Here is a tiny trained network, its code and every weight. The questions are about switching its units off for an input and a target symbol, where a switched-off unit gives its printed mean instead of its output.

import numpy as np


def w(rows, s, z=0):
    codes = np.array(rows[::2]) - 128.0
    scale = np.full(codes.shape[1], s)
    scale[-1] = z or s
    return codes * scale


def norm(h):
    return h / np.sqrt((h * h).mean(-1, keepdims=True) + 1e-5)


def f(y):
    return y / 2 * (1 + np.tanh(0.7978845608 * (y + 0.044715 * y**3)))


def softmax(a):
    e = np.exp(a - a.max(-1, keepdims=True))
    return e / e.sum(-1, keepdims=True)


def log_softmax(a):
    a = a - a.max(-1, keepdims=True)
    return a - np.log(np.exp(a).sum(-1, keepdims=True))


def net(x, mask):
    ids = ['βγδεθμξπσω'.index(c) for c in x.split()]
    T = len(ids)
    res = E[ids] + P[:T]
    u = 0
    for l in range(3):
        r = norm(res)
        for j in range(2):
            rows = slice(3 * j, 3 * j + 3)
            q, k, v = (r @ M[l][rows].T for M in (Q, K, V))
            z = softmax(np.where(np.tri(T) > 0, q @ k.T / 3**0.5, -1e9)) @ v
            o = O[l][rows]
            res = res + np.where(mask[u + j], z, o[:, -1]) @ o[:, :-1]
        u += 2
        y = f(norm(res) @ A[l][:, :-1].T + A[l][:, -1])
        res = res + np.where(mask[u : u + 4], y, B[l][:, -1]) @ B[l][:, :-1]
        u += 4
    return log_softmax(norm(res)[-1] @ U[:, :-1].T + U[:, -1])


Q, K, V, O, A, B = {}, {}, {}, {}, {}, {}
E = w([
[67,146,134,148],'β',
[148,116,35,164],'γ',
[155,125,11,150],'δ',
[62,83,248,177],'ε',
[162,97,153,93],'θ',
[101,105,131,66],'μ',
[141,155,131,161],'ξ',
[144,167,142,143],'π',
[168,230,182,68],'σ',
[61,177,216,118],'ω',
],0.016)
P = w([
[159,131,100,164],'0',
[120,164,140,141],'1',
[106,70,99,141],'2',
[126,158,134,146],'3',
[156,126,133,86],'4',
[121,158,128,143],'5',
[186,134,142,82],'6',
[120,159,124,141],'7',
[177,103,142,118],'8',
[116,161,126,142],'9',
[176,103,145,118],'10',
[117,161,128,142],'11',
[252,130,161,94],'12',
],0.017)
Q[0] = w([
[189,128,92,76],'0.h0',
[112,5,164,76],'0.h0',
[133,132,202,121],'0.h0',
[184,139,133,151],'0.h1',
[62,162,112,56],'0.h1',
[106,186,131,112],'0.h1',
],0.021)
K[0] = w([
[178,164,64,81],'0.h0',
[167,3,193,96],'0.h0',
[132,154,225,126],'0.h0',
[109,89,114,72],'0.h1',
[117,231,58,164],'0.h1',
[64,151,77,141],'0.h1',
],0.017)
V[0] = w([
[15,199,2,48],'0.h0',
[122,141,122,104],'0.h0',
[90,111,90,184],'0.h0',
[165,94,149,112],'0.h1',
[99,121,119,117],'0.h1',
[176,109,138,129],'0.h1',
],0.0088)
O[0] = w([
[197,161,254,190,5],'0.h0',
[123,138,138,117,125],'0.h0',
[178,90,130,216,69],'0.h0',
[82,151,110,91,156],'0.h1',
[128,155,157,131,88],'0.h1',
[101,128,92,99,178],'0.h1',
],0.0095,0.002)
A[0] = w([
[132,116,229,51,3],'0.n0',
[238,161,65,54,131],'0.n1',
[148,248,49,177,104],'0.n2',
[174,207,103,70,98],'0.n3',
],0.017,0.0012)
B[0] = w([
[161,67,109,193,179],'0.n0',
[236,45,162,116,250],'0.n1',
[81,254,96,164,245],'0.n2',
[152,176,138,147,230],'0.n3',
],0.014,0.011)
Q[1] = w([
[84,254,62,99],'1.h0',
[190,160,8,153],'1.h0',
[164,131,178,90],'1.h0',
[113,164,182,113],'1.h1',
[126,215,93,114],'1.h1',
[60,94,245,70],'1.h1',
],0.014)
K[1] = w([
[135,142,122,253],'1.h0',
[113,162,59,159],'1.h0',
[161,145,115,135],'1.h0',
[128,146,193,145],'1.h1',
[168,150,125,120],'1.h1',
[43,126,137,182],'1.h1',
],0.02)
V[1] = w([
[93,189,115,185],'1.h0',
[154,121,183,63],'1.h0',
[63,109,137,93],'1.h0',
[106,164,143,201],'1.h1',
[116,173,89,205],'1.h1',
[253,166,87,93],'1.h1',
],0.0064)
O[1] = w([
[188,146,214,218,163],'1.h0',
[75,85,115,19,79],'1.h0',
[167,82,110,99,79],'1.h0',
[57,118,159,57,126],'1.h1',
[70,57,201,7,151],'1.h1',
[202,10,255,168,253],'1.h1',
],0.0051,0.0047)
A[1] = w([
[95,73,37,99,200],'1.n0',
[177,246,177,164,122],'1.n1',
[213,101,74,11,2],'1.n2',
[214,176,125,117,142],'1.n3',
],0.013,0.0055)
B[1] = w([
[221,144,115,175,171],'1.n0',
[55,7,216,85,254],'1.n1',
[84,196,145,159,196],'1.n2',
[172,188,66,60,212],'1.n3',
],0.017,0.01)
Q[2] = w([
[174,194,186,109],'2.h0',
[134,137,122,70],'2.h0',
[150,166,100,191],'2.h0',
[155,75,122,178],'2.h1',
[40,202,135,249],'2.h1',
[172,200,202,151],'2.h1',
],0.015)
K[2] = w([
[131,204,166,146],'2.h0',
[141,125,165,158],'2.h0',
[146,148,99,109],'2.h0',
[120,90,136,91],'2.h1',
[118,111,2,71],'2.h1',
[114,176,105,98],'2.h1',
],0.02)
V[2] = w([
[73,89,150,215],'2.h0',
[56,138,79,171],'2.h0',
[38,96,80,57],'2.h0',
[50,64,6,124],'2.h1',
[141,196,68,39],'2.h1',
[193,138,92,156],'2.h1',
],0.02)
O[2] = w([
[14,114,149,165,161],'2.h0',
[77,83,55,160,108],'2.h0',
[136,179,13,203,58],'2.h0',
[27,46,6,112,2],'2.h1',
[91,240,37,105,52],'2.h1',
[149,160,131,30,85],'2.h1',
],0.015,0.011)
A[2] = w([
[39,74,127,153,254],'2.n0',
[78,183,107,26,140],'2.n1',
[252,5,62,51,130],'2.n2',
[207,108,109,182,170],'2.n3',
],0.022,0.0051)
B[2] = w([
[159,117,76,52,212],'2.n0',
[253,107,168,142,216],'2.n1',
[19,89,26,47,254],'2.n2',
[219,74,78,174,254],'2.n3',
],0.024,0.0098)
U = w([
[80,98,219,67,106],'β',
[87,105,139,144,110],'γ',
[105,98,167,140,57],'δ',
[151,127,84,2,57],'ε',
[210,241,149,126,149],'θ',
[184,139,61,233,161],'μ',
[86,146,67,182,246],'ξ',
[65,172,100,143,255],'π',
[135,136,218,187,116],'σ',
[107,82,145,152,65],'ω',
],0.0098,0.005)

Each question gives the input, a string of symbols that net reads in full, and the target symbol t.
The units are the heads (3 rows each of Q, K, V and O) and the neurons (one row each of A and B). Each row of codes is followed by its name. A weight is (code - 128) times the scale printed after its matrix; where a second scale follows, it is the last column's (O, A, B and U).
mask holds one flag per unit, layer by layer, with each layer's heads first. A switched-off unit (its flag False) gives its mean, the last column of its rows in O or B, instead of its output. The means were averaged over made-up inputs and are rounded, as every weight is.
A unit's drop is (log p(t) with every unit on - log p(t) with that unit switched off) / (log p(t) with every unit on - log p(t) with every unit switched off).
The circuit of an input: a set's keep is (log p(t) with only the set's units on - log p(t) with every unit switched off) / (log p(t) with every unit on - log p(t) with every unit switched off). Starting from the 12 units with the biggest drops (on a tie, the unit counted first), units are removed one at a time, each time the one whose removal leaves the highest keep (on an exact tie, the one counted first), for as long as the keep stays at least 0.8.
units of the circuit, in order: the units of the circuit, biggest drop first
k most important neurons: the k neurons with the biggest drops, biggest first
top k neurons in layer l: the k neurons of layer l with the biggest drops, biggest first
heads that matter: for each layer, one digit per head in row order, 1 if its drop is at least 0.15 and else 0, layers parted by /
input π θ ε, target μ: most important neuron => (1.n2)
input ξ ξ θ γ σ ξ π σ π π π π β, target μ: 2 most important neurons => (1.n1; 0.n2)
input π θ γ θ ω ε θ μ, target θ: heads that matter => 10 / 00 / 01
input θ ε θ, target ε: top 2 neurons in layer 2 => (2.n2; 2.n1)
input π θ ξ γ π π ξ ε β, target μ: 4 most important neurons => (0.n2; 1.n1; 2.n3; 1.n2)
input γ μ ε ξ γ μ, target ε: heads that matter => 11 / 11 / 11
input μ π ε ξ δ π π π μ, target μ: 2 most important neurons => (1.n1; 1.n2)
input σ μ π ω ω μ, target σ: top 3 neurons in layer 0 => (0.n0; 0.n1; 0.n3)
input δ μ θ β ω δ σ θ ξ π δ θ, target θ: units of the circuit, in order => (0.h0; 1.n2; 2.h1)
input π θ ε ε θ θ ξ μ θ, target ε: heads that matter => 10 / 10 / 10
input π β μ ξ θ π, target θ: 2 most important neurons => (0.n2; 0.n1)
input θ ω π π γ π π, target μ: heads that matter => 00 / 01 / 11
input β ξ ξ π ξ δ ω π, target β: 3 most important neurons => (1.n1; 1.n3; 0.n3)
input σ β ξ, target θ: most important neuron => (1.n1)
input θ ξ γ, target ε: 3 most important neurons => (0.n2; 1.n0; 0.n1)
input θ π π σ π π μ ξ ξ, target μ: heads that matter => 10 / 00 / 11
input μ θ ω ξ, target θ: heads that matter => 10 / 00 / 01
input π β π ξ, target β: units of the circuit, in order => (1.n1; 2.n3)
input ξ π ε γ β θ π π π π θ, target μ: top 3 neurons in layer 1 => (1.n1; 1.n2; 1.n0)
input δ ξ ε ξ, target ε: 2 most important neurons => (1.n1; 2.n0)
input π γ π μ, target μ: 3 most important neurons => (0.n2; 0.n0; 1.n1)
input β π μ π γ θ μ ω, target θ: units of the circuit, in order => (2.h1)
input ω γ σ ω γ θ ξ π π ω, target θ: heads that matter => 11 / 11 / 01
input ε π γ β ε γ ξ δ μ β ω π, target β: 4 most important neurons => (1.n0; 1.n1; 0.n1; 1.n3)
input ε ω π ξ π π σ β, target β: top 2 neurons in layer 0 => (0.n1; 0.n2)
input μ μ δ ε, target ε: units of the circuit, in order => (1.n1; 0.n1; 2.h1)
input π π ω, target μ: heads that matter => 10 / 00 / 10
input π θ β ξ θ β μ σ π ε π μ, target ε: top 3 neurons in layer 2 => (2.n2; 2.n1; 2.n3)
input θ γ γ, target ε: 2 most important neurons => (0.n2; 0.n1)
input π π ε, target μ: 4 most important neurons => (1.n1; 0.n2; 1.n2; 1.n0)
